The same points and some others measured another way (B), then each row and its match in B
B (72 x 45)
[[  83  264 -132  182  178  144   20 -357   21  141  -71   68   77 -264
     8 -146   15 -259  -88 -274   44 -181   -1   89 -235  -44   58   41
   235 -144   60 -264  241  403  -14  -37   47  -31   93  -34 -147   57
  -108   60 -228]
 [-108  297 -154  -29  111  197    5  -47 -334  146 -198  -18   26 -320
   188   72   -5  -32 -113   13 -165  -87    0  180 -106 -171 -157   80
   299 -417  -54  -60   46   92  -58  137  297  -43 -191  -54 -309   75
    81   43  -78]
 [ 128  297 -213  100  246    7   27 -155   -4  111 -130  264  110 -261
    62  -96    3   93   92  -94   84   77   44  -87 -144  -63  111 -133
   131 -238  181  -75   58  257  -35  -50  -82    7   99 -160  -49  121
    26   92  -78]
 [ -14   58 -122  -44   43 -122   19  -72   94 -284  -84   -1 -342 -378
    -3   37  -45  -19 -167 -193  223  164  230  -29   63  -77 -233   33
    68 -292 -188  126 -129  104  -24   43  232 -180  187 -133  215  232
   -35  145    7]
 [  47  105  -72  130  145    3  108  -56   94   31 -108  197  123  -30
   -78   82  -54   43   53   37  152  112  -59 -251  142  -73   58 -168
    41   -3   65   -2 -106  204  -75   -9   50   -9  100  -65 -118  181
    24  101   37]
 [  40   79 -172 -165  102  -85  -27  187 -171   10 -186   89   42 -112
    37  150  -35  310  128  155  -58  177   45 -125  143 -167  -24 -224
    12 -336   54  218 -263  -89 -100   96   72  -47 -108  -69 -123  134
   175   45  200]
 [ 281 -118 -157  197   57   45  -40 -113  214  124  105   81  353  400
  -151  226   43  -28 -128  -67  -86  -54 -105 -315  180   30  216 -190
   116  256  191  -82  165  167  -21   53  -37   61  133  238   -4  -94
   224 -139  -42]
 [ -92 -220 -155 -236  -16 -264 -125  171 -136 -165 -133 -208 -257 -184
    29   64  -35  129   66  -25  -46  -82  118   64   88 -105 -185   39
    56 -319  -87  225 -179 -168   38  135  238 -140 -139 -127   36   58
   179   39  264]
 [ 114  -76   62  -30   88  -49   50  -56   94   89 -141  -22  157   72
  -286  -14  -71  -48  225   14  105  -73 -120 -171  144 -126  175 -303
  -139   18   40   14 -262  187 -146  -21  -66  -83   -8   75 -314  152
  -147   80  186]
 [ 192 -351  -42   23  -14 -399    3 -105  576 -471   76    6 -332    1
  -333   31  -58  -33  -61 -308  468  208  232 -369  286   55  -25 -154
  -213  158 -108  203 -207  150    0  -65  -22 -194  464  -33  518  227
   -71  123  153]
 [ 107   14  -79   68   95    5   55   -3   77   53  -72  123  183  114
  -113  159  -36   78   30   73   51   89  -68 -270  207  -77   87 -224
    11   21   75   47 -124  123  -93   39   32   -5   57   52 -129  108
    87   29   78]
 [ 225 -397   81 -478 -138 -145 -210  132  -82  -21 -122 -492   -4  173
  -407  111  -31   -8  153  -18 -191 -206   21   62  243 -234   64 -394
  -283 -213 -147  255 -470 -154 -211  143   -2 -239 -233  378 -328    4
  -103  -66  386]
 [ -65  113 -118   24  107  -90  100   31   42 -173 -144  168 -173 -275
    29  100  -73  123  -28   22  230  253  112 -183  149  -95 -165  -53
    58 -220  -80  149 -193   89  -44   39  199  -89  124 -194   76  264
    44  168   72]
 [ 191  241 -246  -54  134   69 -104 -165 -100   56  -72   19   16 -280
    69  -23   53    9 -123 -209 -103  -13  149  112 -176  -98    1  -73
   183 -379   47  -44  110  162  -51   47   22  -71   33   31  -11   16
    41   -7 -133]
 [-134 -537 -228 -273   30 -551 -275  204 -201   14 -131 -336 -163  -68
    53 -206   -2  156  516  -87 -176 -530  -26  191 -149  -19   47  141
    63 -202  203  139   -7 -235  225   70   41  -59 -347 -317  -44 -144
   296  -50  469]
 [ -71  410 -192  331  319   85  149 -302    5  163 -155  352   98 -392
   180 -198  -24  -90   80 -130  195  -45  -52  -39 -270  -12   63  107
   299 -139  189 -262  253  441   48 -101   41   62  127 -352 -107  163
   -21  160 -199]
 [ 159   53  -70  -28  107  -75   35  -75  133  -71  -99  100   -7 -110
  -164   28  -45   61   47  -69  168  152   76 -188  118 -101   56 -255
   -80 -133   -6   86 -209  174 -118  -14  -36 -100  149    0  -12  196
   -80   99   74]
 [ 152 -177  -90 -140   65  -20 -204  -90 -203  359  -96 -291  311  142
  -136 -115   41 -125  268 -100 -349 -564 -180  191 -172 -103  271 -132
    82 -101  202 -148   88   75  -22   58  -94  -20 -321  168 -473 -198
    52 -136  141]
 [  84   26  -95    7  105  -23   27   25    6   55 -109   95  143   36
   -84  116  -37  110   80   72   24   69  -45 -199  152 -100   68 -213
    15  -78   74   68 -145   85  -85   46   31  -23    2    4 -148  115
    84   37  108]
 [ 233 -185 -106   59  -10   65 -102  -81   76  140   73 -124  288  372
  -170  219   42 -106 -140  -74 -206 -201 -111 -143  167  -24  144 -150
   114  158   98  -74  118   88  -34  117   52   -1  -18  319 -127 -143
   188 -165    5]
 [ 308  389 -272  124  291  194  -61 -247 -126  425  -89  237  466  -60
    58  -94   76   41  113  -91 -205 -122  -92   -8 -289  -67  337 -230
   215 -202  360 -246  264  321  -70  -36 -243  102  -25   45 -296  -72
    76  -63 -191]
 [ 223 -213  -28   88   36 -186   29  -86  399 -169   38   71   15  177
  -304  103  -40  -11   -1 -125  264  122   39 -385  283    3  116 -250
  -134  203   25   89 -157  182  -62  -32  -58  -83  292   81  169  139
   -16   52  113]
 [ 185    8 -302  -74  -39   20 -210 -134  -16 -161   87 -184 -196 -175
    94  151   95  -87 -453 -342 -165  -43  270  147  -68  -24 -204  117
   285 -312 -110   30  236   20   35  161  243 -126   91  161  297  -95
   204 -110 -167]
 [ 236 -658 -152 -280  -53 -414 -344  105    2  105   18 -413  143  383
  -251  -54   49   56  381 -139 -291 -539  -85   31   19  -12  296 -181
   -99   54  244   95  -25 -171   87   73 -182  -62 -244  150 -102 -276
   234 -205  409]
 [ -52  381 -319  116  185  148    9  -67 -243  117 -117  204   53 -323
   319   96   28   88 -174  -18 -122   54   55   51 -149  -68 -128  127
   408 -364   90  -77  233  121   26  102  241   39  -46 -166  -44   40
   262   20 -177]
 [  75   31 -101   72   82  -38   45  -72  128  -84  -56   88  -19  -58
   -74  100  -32    6  -76  -64  139  107   48 -188  135  -56  -23 -101
    52  -51  -18   36  -69  155  -52   27  105  -61  140  -15   40  145
    40   65   18]
 [ -62 -474 -108  -59  -44 -321 -160  -27   59  -86   -1 -333 -172   38
   -96  -65   -8 -166  105 -232  -35 -455  -13   87   -7   22  -30  176
   103   46   11    0   91  -11  156   67  172 -101  -91  -76   40  -92
   139  -43  220]
 [ 158   72  -15   96  131   89   72  -95   72  173  -97  116  304  136
  -176   89  -38  -16   85   52   36   -1 -143 -235  142  -98  195 -286
   -10   52  116  -59 -106  230 -136   -5  -47    4   28  113 -298  102
   -25   34   40]
 [  41  -60 -212 -176  134 -226 -108  174 -190  110 -185   27   97  -67
    38  -13  -17  302  348  102 -112  -61  -21  -55  -10 -114  110 -178
    16 -282  206  150 -160  -92   -2   56  -53  -12 -191 -162 -159   29
   206   12  280]
 [ 100   58 -140   19  139  -16   12   37  -37  124 -115  135  219   55
   -39  103  -22  153  132   94  -29   46  -69 -195  100  -95  121 -215
    43  -85  149   42  -95   85  -74   35  -15   18  -32  -13 -170   75
   134   16  103]
 [  78 -156  -14   14   20 -159   72   63  230 -171  -59   72  -26  104
  -225  187  -81   94   27   50  224  200   14 -361  367  -70   -3 -238
  -122   73  -44  183 -298   65  -97   26   75  -93  158   25   47  208
    33   97  199]
 [ 451  112 -244 -417   81 -124 -288 -115  -53  -75  -83 -154 -135 -355
  -123 -116   68  135   -1 -340 -117   61  362  202 -209 -167   79 -339
   -94 -626   -7  176 -158   33 -156   21 -227 -221   59  167  112   23
  -107  -15   25]
 [ 136  -93   81  221  157  -91  176 -143  379   52  -80  231  248  210
  -359  -12  -98  -52  259   20  339   53 -185 -464  254  -26  292 -349
  -184  330  146  -44 -218  349 -116 -122 -163   -1  225  -10 -171  228
  -147  134  142]
 [ 414  -36  -96 -294  -30   46 -192  -42  -15   13  -24 -209  106   92
  -263  167   45   35 -126 -137 -197   29  139   -5  114 -176   93 -405
  -105 -274  -55  137 -205    7 -215  109  -82 -163    0  421 -108  -21
   -33 -105   54]
 [-138    3 -180  144   75 -168  108   48  145 -290  -51  190 -257 -210
   106  170  -58  118 -155  -24  276  267  136 -263  218   -3 -249  113
   161  -78  -77  149  -59   59   61   61  312  -63  207 -268  303  232
   206  141   49]
 [-109 -580 -148 -271 -211 -414 -198  227   51 -463   33 -418 -514  -29
   -44  230  -27   38 -189 -156   -1  -86  238   19  290  -32 -380  190
    50 -148 -265  348 -165 -313  121  216  431 -232  -28  -16  377    3
   287  -33  323]
 [ -28   59 -299  145   53  115  -92  -59 -166  102   24  -25   98  -11
   239  194   69  -62 -289  -92 -255 -186  -15   68  -57    0 -125  234
   453 -120   75 -122  375   46  121  174  323   44  -85   15    0 -145
   376 -120 -141]
 [ 114  -92  -41   56   28  -59   45  -31  206 -105  -23   47   19   94
  -190  180  -47    6  -74  -30  147  132   15 -284  275  -54    8 -191
   -32   63  -43   94 -157  125  -89   39   87  -80  158   87   30  150
    26   54   78]
 [  37  105 -133  165   80  115   15 -212   39   43  -17   12   44  -88
    11   66   12 -196 -214 -171    1 -106   -4  -22  -26  -25  -43   67
   244  -47  -13 -144  185  244   -8   55  195  -34   80   43  -51   34
    53    6 -151]
 [ -97  101  -58   72   48   55   88  -84    6 -108 -105   11 -144 -224
    16  114  -53 -112 -190  -68  131   52   50  -53  115  -92 -205   62
   160 -151 -161    7  -59  160  -43   75  315 -100   71  -57  -43  186
    -7  113  -37]
 [ 202 -321 -271 -213  -51 -125 -300  136 -180  126   32 -279  175  287
   -10  192   88  130    2  -45 -438 -303   -7   53   51  -50   85  -88
   146 -132  160   98   97 -207   42  193   48  -15 -249  225  -72 -267
   401 -239  184]
 [ 192   78  -25  -79  131  -70   52  -16  110  -13 -153  140   87  -62
  -224   37  -64  138  161   32  164  203   30 -243  165 -146  132 -394
  -171 -151   33  133 -340  151 -190  -29 -117  -97  104   24 -133  230
  -113  121  143]
 [  54   66 -174  -38   46  -50  -32  -53   29 -166  -53    6 -175 -226
    23  104   -6   25 -192 -140   64  118  180  -39   59  -67 -160   -6
   127 -260  -93   96  -30   71  -19   78  190 -111  114  -28  150  119
    85   52  -20]
 [ 138    2 -227   98   49   -2  -75 -159  111  -68   60    1  -31  -52
    17  107   43  -85 -265 -242  -11  -31  116  -50    0   12  -49   49
   224  -72   16  -45  204  152   44   67  139  -50  152   56  188  -26
   158  -48 -122]
 [ -63   89 -182 -259  -94   64  -78  191 -263 -249 -106 -169 -303 -278
   143  381  -13  142 -420   38 -147  251  256   83  230 -199 -453   37
   193 -531 -324  293 -203 -208  -99  275  503 -186  -88  102   78  122
   224   12   45]
 [ 405 -163 -371 -242  122 -514 -255    4  250 -291   16   79 -244 -211
   -82 -131   51  356  176 -331  145  204  386 -146  -84   14  135 -268
  -145 -332  191  285 -103  -28   49  -67 -326 -137  291 -151  572   46
   140   15  174]
 [ 184   81  -94  -56   74   76   -6   14  -34   90  -94   49  196   68
  -111  184  -13  105  -23   66  -78  101  -18 -165  166 -138   73 -286
     5 -139   33   73 -159   71 -155   81   25  -45  -16  165 -187   85
    67  -12   61]
 [  45  -35  -73   51   82  -65   53   -8   82   -7  -85   80   71   29
  -105  106  -50   48   48   22  100   48  -36 -220  176  -68   34 -148
    16   -6   39   54 -124  117  -57   33   76  -37   56  -19  -76  133
    64   62  100]
 [  21 -141  -87 -116  138 -289  -12  105    0   26 -192   54   32  -64
  -117  -81  -66  207  426   61  111  -38  -50 -158   67 -100  146 -228
  -122 -132  155  142 -275   19  -31  -28  -99  -54  -75 -202 -151  141
    33  108  320]
 [  85  140    6    1  188    6  105  -40   -9  169 -219  155  227  -53
  -168  -29  -81   74  286  105  112   33 -120 -186   80 -157  192 -330
   -93  -98  113   10 -262  216 -166  -45 -100  -27  -26  -43 -375  206
  -117  131  134]
 [  66  163 -329  126  117   21  -82 -186  -14  -39   24   64  -89 -251
   200   33   67  -59 -276 -266  -51  -37  161   60 -162   17 -111  176
   357 -235   54  -96  327  167   94   70  181  -27  118  -89  215  -28
   208  -27 -204]
 [-170  -64  -40 -192   44 -221   29  117  -85 -200 -232  -83 -310 -358
   -23  -12 -102   92  148    8  171   49  106    7  107 -156 -212  -18
   -36 -345 -159  216 -344  -31  -45   52  239 -177  -65 -233  -67  260
   -36  189  255]
 [ -20  -83  -53  -80  -48 -115    6  -58  138 -359  -48 -122 -399 -279
   -96  109  -59  -96 -255 -208  227  139  232  -40  181  -80 -290   37
    27 -211 -287  170 -185   70  -43   80  306 -220  186  -15  221  217
   -51  122   39]
 [  38 -126  -38   38  197 -243   29  -45   86  156 -176   99  178    8
  -171 -202  -61   66  513    5  152 -199 -169 -179  -26  -54  296 -215
  -101   47  263  -35 -143  193   -8 -109 -200    6  -38 -214 -255  113
   -47  106  255]
 [-145  169 -148  109   86  104   65  -62 -121   -7 -109   38  -70 -240
   158  122  -23  -68 -202  -37   -1   -8   17   19   21  -82 -210  157
   296 -208  -82  -48   94  128   13  115  353  -38  -21  -99  -77  104
   129   66  -85]
 [  91   96 -181  254  214   -6   82  -64   97  171  -54  304  317  121
    -2   67  -13  100  126   56   63   30 -145 -315   69    6  203 -146
   132  110  272  -91   93  220   -2  -18  -57  110   88 -100  -96   68
   183   16    0]
 [ 211  -93   14  -18   10   26    5  -79  165  -17  -34  -61  120  152
  -287  158  -34  -70  -64  -52   52   29  -17 -208  237 -104   85 -286
   -92   41  -53   49 -189  146 -152   44   19 -102   95  245 -129   96
   -68    8   76]
 [ 218 -272  -42  146  -63    6  -21 -123  309  -62  137  -89  138  389
  -265  272    9 -178 -261 -143   26  -60  -50 -289  316   21   60 -128
    44  308  -24  -20   50  145  -34   83  115  -48  188  305   74  -33
   119 -100   -6]
 [-177  280  -72   35  180  -72  185  -23  -18 -158 -257  232 -247 -520
    76  -43 -118   92   66   18  341  267  107 -109   46 -136 -197  -10
    54 -346 -113  100 -256  186  -70  -20  207 -110  111 -356  -28  386
  -102  290   53]
 [ 117 -291 -219   73   56 -221  -98   43  115   23   42   14  144  260
   -51  115   23  111   95  -36  -59 -135  -62 -223  124   42  133  -61
    97  135  219   43   99   -2   96   57    0   35    6  -15   94  -86
   320 -100  159]
 [ 126  -72 -173   11  -15  -81  -81 -159  176 -229   58  -88 -221 -134
   -55   99   18 -123 -316 -308   84   18  214  -32   55   -4 -150   60
   137 -121 -126   38   77  120   21   74  192 -142  212   70  293   48
    69   -2  -80]
 [  76  104 -209  270  162  -22   28 -270  193  -13   18  167    9 -136
    41  -46   15 -129 -122 -252  149  -51   31 -120 -100   62   30   99
   240   26  115 -166  278  321   81  -41   61    7  231 -129  156   49
    73   47 -171]
 [ 293 -156 -130   -9  -22   -9  -88  -14  158  -26   77  -49  164  290
  -196  274   26   32 -175  -62  -83   51   27 -239  261  -43   82 -247
     2   66   30   85  -41   37  -86  106   25  -49  104  301   54  -28
   164 -116   47]
 [ -88  119 -185  354  190  -54  148 -137  178  -36  -42  317   11 -126
   108   34  -38   -9  -41  -64  252   81  -30 -272   39   55  -25  118
   249   86  124 -104  174  273   96  -28  154   57  213 -286  130  148
   167  117  -82]
 [ 316 -144 -289   28   72 -287 -126  -90  347 -253  108  116 -117    4
   -97   68   36  137 -104 -280  166  182  247 -268   86   62   65 -146
     4  -29  107  139   53   91   46  -13 -109  -70  353  -13  505   33
   180  -17   19]
 [-135 -375  233 -142  -32 -260   45 -135  151 -146 -188 -369 -284 -182
  -393 -230 -134 -358  282 -203  294 -372  -56   80   80 -122  -37  -32
  -205    3 -227   18 -346  204  -64  -47  136 -253  -33  -77 -277  228
  -389  197  305]
 [ -67   13  -82  259  113   36   76 -214   90   81  -45   46   78  -32
   -10  -10  -27 -225  -53 -126   90 -204 -117  -78  -13    6    9  117
   228  103   61 -199  188  296   54    7  180   12   59  -92 -121   52
    40   45  -76]
 [ 182  104 -137  -23  129   89  -36   13 -110  240 -111   78  338  124
   -58  134    3  127   94  101 -172  -19 -107 -133   72 -123  179 -281
    59 -124  177    3  -63   84 -120   72  -50   27 -108  127 -303    0
   135  -52   57]
 [-236 -228 -311 -193  111 -378 -235   93 -375   95 -192 -259 -191 -354
   267 -270   21   86  394 -129 -231 -552    5  372 -365  -38  -54  307
   284 -412  187    4  176 -136  249   82  153  -35 -384 -426 -104 -134
   284   -6  272]
 [   0 -326 -154 -199   40 -396 -120  185  -16  -97 -119 -105 -109  -11
   -68    3  -39  225  313   11   14  -93   36  -96  110  -60   28 -106
   -71 -144   96  233 -213 -141   48   54   14  -85 -102 -165   31   47
   188   27  369]
 [ 160 -420  -70 -215  -70 -246 -168  132   48  -55  -19 -250   21  245
  -237  143   -9   82  119  -25 -104 -152    3 -113  230  -83   73 -215
  -109  -11   20  195 -210 -129  -36  105   20 -112  -90  171  -45  -45
   147  -79  319]
 [ -74    3 -179  109   18  -36   26  -19   58 -186   -8   38 -178 -139
    94  204  -20  -19 -287  -88   87  103  109 -116  152  -19 -247  140
   240 -102 -112   60   63   59   48  116  352  -71  127  -75  204  106
   210   42  -44]]
Rows of B count from 0, top down.

[-250  -63  191  325   39 -102   98  -59 -251   17  326  198  134 -142
  -77  -40  193  257  176  -28 -256  499 -322   37  -58 -219   83 -203
    0  199  321  155 -170  192  258]	9
[-286  252  238  -54  -32  -44  158  237  569  375 -350   94 -262   97
 -450   -6   19 -494 -536 -248 -244 -504 -650 -206 -119  587 -271 -366
 -113 -407 -249 -175 -114 -478  367]	68
[  23 -269 -318   27 -288 -120   55 -347  110 -102 -272 -134  243  -53
 -153  -32  196  -88 -236 -219   47  -60   91   17  -28 -302   47 -283
 -317  108  -62  146   72   73  182]	38
[   4 -103 -339 -220 -164  -25  -98 -234  284 -511 -116   -5  179 -120
 -110  -83   81  110 -145  157  286   57  264   -5  161 -214   68 -155
 -218  193  238  303   56  -51  -41]	6
[ 151   75 -236  -80  108   34  -78  300  133 -371 -237 -237 -108  -44
  254 -104 -136  106 -153  222   59 -320  288 -169   18   69 -120  428
  217  -25  -34  169  128 -453 -180]	1
[ 118   38 -141  153  -45 -125  278  231   15 -345  -79 -192  -45 -299
  158 -195 -203  176  111  -46 -259 -126  135  -32 -101   88 -176  185
  395   71   38  139  164 -240  226]	8
[  60   19 -321  -10  -41   25  -44  106  161 -306 -126  -58  -20 -130
   33 -133   28   81 -119   95   20 -151  134  -56    9   77   29  264
  -49   57   54  103   70 -156  -32]	54
[ -15   37 -296  100  -66   30   -7  111  181  -63 -105   12  -73  -98
 -103 -126   63  -55 -147  -83 -116 -177 -111  -50 -103  236   70  231
 -141   -6   -1  -45   24  -97  100]	29
[ -75 -126 -145   28 -144  -19   -5 -178   25 -256 -119   66  217 -121
  -71  -99  404  112 -281  153   45   73   90    0  248 -298   48  -89
 -376   66  -12  198  -43   84  -11]	62
[  96 -175 -420  204 -312 -102  185 -167   81  -54 -230 -113  127 -203
 -123 -139  127  -85 -120 -350 -201 -166   19   48 -153  -29   64  -15
 -211   78 -113   -8  131  106  307]	27
[ 108  -35 -341 -151 -149 -105   83  -44  303 -503 -124 -167   42 -196
  -23 -119 -278   93   48  -29  110  -75  243  -25  -72   16  -65  -73
  209  183  241  244  174 -233  145]	66
[  60 -143 -439  319 -338 -170  322 -143   67  -70   -1  -43   87 -360
 -208 -186  -76  -15  189 -531 -360   22 -132  135 -346  134   96  -59
  -10  207  116  -48  146  221  556]	32
[-102  246    3  198  112    3  158  458  170   25   39   61 -281 -168
  -66 -151 -176  -10   22  -98 -372 -189 -354 -110 -229  542 -107  280
  267  -95   80 -114  -13 -301  254]	48
[ -19  135 -129  121  -48 -114  239  259  291  -18  -49  -85 -202 -175
 -146 -121 -378 -113   99 -330 -297 -204 -274  -62 -374  473 -133    4
  368   -2  129  -52  102 -301  429]	53
[-454  114  584   91  533   27 -405  252 -174  408  322  170 -148  479
   22  272   49   75  -41  233   27  372 -596 -279 -158  -97   48 -118
  138  -17  356  130 -411 -323 -170]	45
[ -84  -42   92  285   48  -55  111  107 -258 -128   76   33   83 -167
  142 -103  264  270  -24  149 -243  181  -46  -23   97 -218  -21  134
    9   61   39  162  -67   15   53]	52
[-215  276  431 -287   87  -87  207  289  445 -381 -196   42  -94 -119
 -106  -98  -67   25 -347  362    9 -184  -96 -177  331  155 -469 -372
  274 -209   29  293  -44 -629   89]	23
[-280    1  181  -41  258   22 -334    6  -35  -84  256  144   28  209
   -1  117   67  201   14  285  205  400 -182 -136    7 -218  132 -102
   -9  163  456  263 -235 -130 -176]	64
[-116 -110   95   -7   78  -63 -107  -90  -99 -240   13  -26  175   47
  100   27  178  224 -106  255  125  237   89  -78  157 -432  -18 -161
  -35  128  176  335  -87 -105 -102]	60
[ -40 -108 -240  255 -193  -49  145 -104  -46  -89  -32   77  134 -245
 -117 -160  307   77  -87 -129 -226   54  -82   66    3  -74  105   38
 -282   84  -11   16    4  209  229]	37
[-119  289   12   45  169   79  -28  469  270   38  -62   84 -307  -21
  -79 -102  -60  -87 -202   68 -194 -305 -335 -182 -107  540  -81  322
   91 -196    5  -95  -68 -404   46]	28
[ -32  -48 -294  247 -192  -11  111  -10   83   78 -147   47   15 -163
 -182 -142  255 -107 -205 -241 -260 -152 -191   10 -112  150   95  119
 -315  -21 -127 -108   10  100  236]	18
[ -28  -69 -521   52 -251   -1  -46 -171  333    7 -107   61    4  -76
 -336  -84   27 -203 -113 -364  -28 -122 -177   15 -261  250  223   -9
 -354  101  121  -95   45   98  256]	55
[-184 -155  564  158  399 -102 -224  111 -431  326 -108 -255   66  494
  353  284  182   94 -258  213    9  114 -136 -283   -6 -620 -180 -151
  201  -82 -124  291 -222 -409 -235]	31
[-132 -168 -120 -110  -17  -28 -287 -248  135    1 -144  -35  137  259
 -122  125  161  -84 -279   11  271   55  -38 -118  -11 -296  112 -257
 -307   69  119  188 -104 -102  -94]	50
[-164  295  193   85  191   63   81  489  115 -143   -8  139 -213 -160
   31 -166  122  109 -197  320 -239 -159 -220 -143  155  340 -173  301
  112 -189  -11   29  -95 -353   -9]	7
[-178   40   97  187 -192  -58  292   10  107   16 -206  171   86 -242
 -242 -179  472  -67 -419  -22 -332 -135 -269   12  226   42 -140 -191
 -357 -175 -259   -8  -77   17  275]	70
[  46  -50   23 -164 -197 -194  280  -52  362 -200 -536 -278   74  -61
  -90  -47  -57 -198 -418 -106  -15 -423  104 -117   88  -89 -393 -443
  112 -164 -278  213  145 -461  252]	17
[  17 -110 -267  201 -146   -5   49  -34  -23  -24 -197  -33   85 -109
  -37 -121  318  -16 -257  -80 -164 -143  -10   -8   13  -70   67  160
 -305   -6 -171    2   18   53   82]	46
